m =
[[122 124 133 154 117 137 156 112 105 145 154 111 143]
 [116 142 124 126 117 135 124 145 128 132 136 145 130]
 [113 147 117 118 113 138 121 144 131 127 139 153 129]
 [146 126 139 129 148 124 125 136 144 128 116 130 127]
 [141 123 137 143 138 130 145 117 126 136 134 116 137]
 [112 149 116 116 112 139 119 145 132 126 140 155 129]]
m[0, 0]	122
m[:, 1]	[124, 142, 147, 126, 123, 149]
m[-6, 1]	124
m[3, -8]	124
m[1, -12]	142
m[4, 0]	141
m[2, -2]	153
m[:, 9]	[145, 132, 127, 128, 136, 126]
m[5, -3]	140
m[-1, -2]	155
m[4, -7]	145
m[2, 12]	129
m[-6, 8]	105
m[1, 6]	124
m[:, 2]	[133, 124, 117, 139, 137, 116]
m[4, 5]	130
m[0, -6]	112
m[-5, -4]	132
m[:, 4]	[117, 117, 113, 148, 138, 112]
m[2, 3]	118
m[5, 3]	116
m[1, 10]	136
m[0]	[122, 124, 133, 154, 117, 137, 156, 112, 105, 145, 154, 111, 143]
m[1]	[116, 142, 124, 126, 117, 135, 124, 145, 128, 132, 136, 145, 130]
m[-4]	[113, 147, 117, 118, 113, 138, 121, 144, 131, 127, 139, 153, 129]
m[4]	[141, 123, 137, 143, 138, 130, 145, 117, 126, 136, 134, 116, 137]

B =
[[115 125 146 122 130 136 111 129 137 138 121 132 137]
 [131 135 131 131 134 134 122 127 139 141 117 115 136]
 [129 139 101 123 125 126 143 117 123 129 127 139 116]
 [132 124 136 133 130 135 117 140 137 133 138 122 117]
 [109 126 134 123 117 125 109 125 122 146 127 120 137]
 [124 136 112 123 137 123 123 132 124 128 138 131 124]
 [135 127 139 127 120 135 122 135 128 120 132 131 139]
 [107 132 137 114 115 143 112 128 130 126 129 135 137]
 [151 119 130 125 120 124 115 135 131 127 122 128 123]
 [130 125 139 131 115 138 125 134 113 135 135 125 129]
 [131 128 123 143 119 123 123 130 136 127 128 133 129]
 [136 119 132 141 124 128 121 117 121 131 125 128 134]
 [136 148 145 133 127 124 125 132 138 117 135 156 120]]
B[0, -13]	115
B[-2, 2]	132
B[11, 5]	128
B[:, -1]	[137, 136, 116, 117, 137, 124, 139, 137, 123, 129, 129, 134, 120]
B[6, -12]	127
B[-11, 1]	139
B[5, -7]	123
B[-10, 6]	117
B[:, 1]	[125, 135, 139, 124, 126, 136, 127, 132, 119, 125, 128, 119, 148]
B[-2, -5]	121
B[:, 2]	[146, 131, 101, 136, 134, 112, 139, 137, 130, 139, 123, 132, 145]
B[-3, 1]	128
B[-12, -12]	135
B[9, 11]	125
B[:, -10]	[122, 131, 123, 133, 123, 123, 127, 114, 125, 131, 143, 141, 133]
B[-9, 3]	123
B[8, -13]	151
B[-13, 7]	129
B[-9, 10]	127
B[-7, 8]	128
B[2, -11]	101
B[:, 10]	[121, 117, 127, 138, 127, 138, 132, 129, 122, 135, 128, 125, 135]
B[-8]	[124, 136, 112, 123, 137, 123, 123, 132, 124, 128, 138, 131, 124]
B[-1, -4]	117
B[-9, -11]	134
B[:, -6]	[129, 127, 117, 140, 125, 132, 135, 128, 135, 134, 130, 117, 132]
B[-8, -5]	124
B[12]	[136, 148, 145, 133, 127, 124, 125, 132, 138, 117, 135, 156, 120]
B[-9]	[109, 126, 134, 123, 117, 125, 109, 125, 122, 146, 127, 120, 137]
B[-13, -5]	137
B[10, 7]	130
B[7, 4]	115
B[:, -13]	[115, 131, 129, 132, 109, 124, 135, 107, 151, 130, 131, 136, 136]
B[1, 5]	134
B[6, 2]	139
B[6]	[135, 127, 139, 127, 120, 135, 122, 135, 128, 120, 132, 131, 139]
B[:, 11]	[132, 115, 139, 122, 120, 131, 131, 135, 128, 125, 133, 128, 156]

X =
[[117 123 129 122 118 120 123 122 136 139 131 135 128]
 [117 127 124 119 121 126 126 121 136 140 133 131 129]
 [119 122 121 124 123 131 125 138 137 113 122 124 125]
 [131 113 133 120 125 113 119 133 126 105 114 129 130]]
X[0][0] => 117
X[:, 11] => [135, 131, 124, 129]
X[0][1] => 123
X[0][11] => 135
X[3][10] => 114
X[2][2] => 121
X[1][6] => 126
X[1][5] => 126
X[0] => [117, 123, 129, 122, 118, 120, 123, 122, 136, 139, 131, 135, 128]
X[1] => [117, 127, 124, 119, 121, 126, 126, 121, 136, 140, 133, 131, 129]
X[1][1] => 127
X[0][4] => 118
X[1][11] => 131
X[3][2] => 133
X[1][4] => 121
X[:, 5] => [120, 126, 131, 113]
X[0][3] => 122
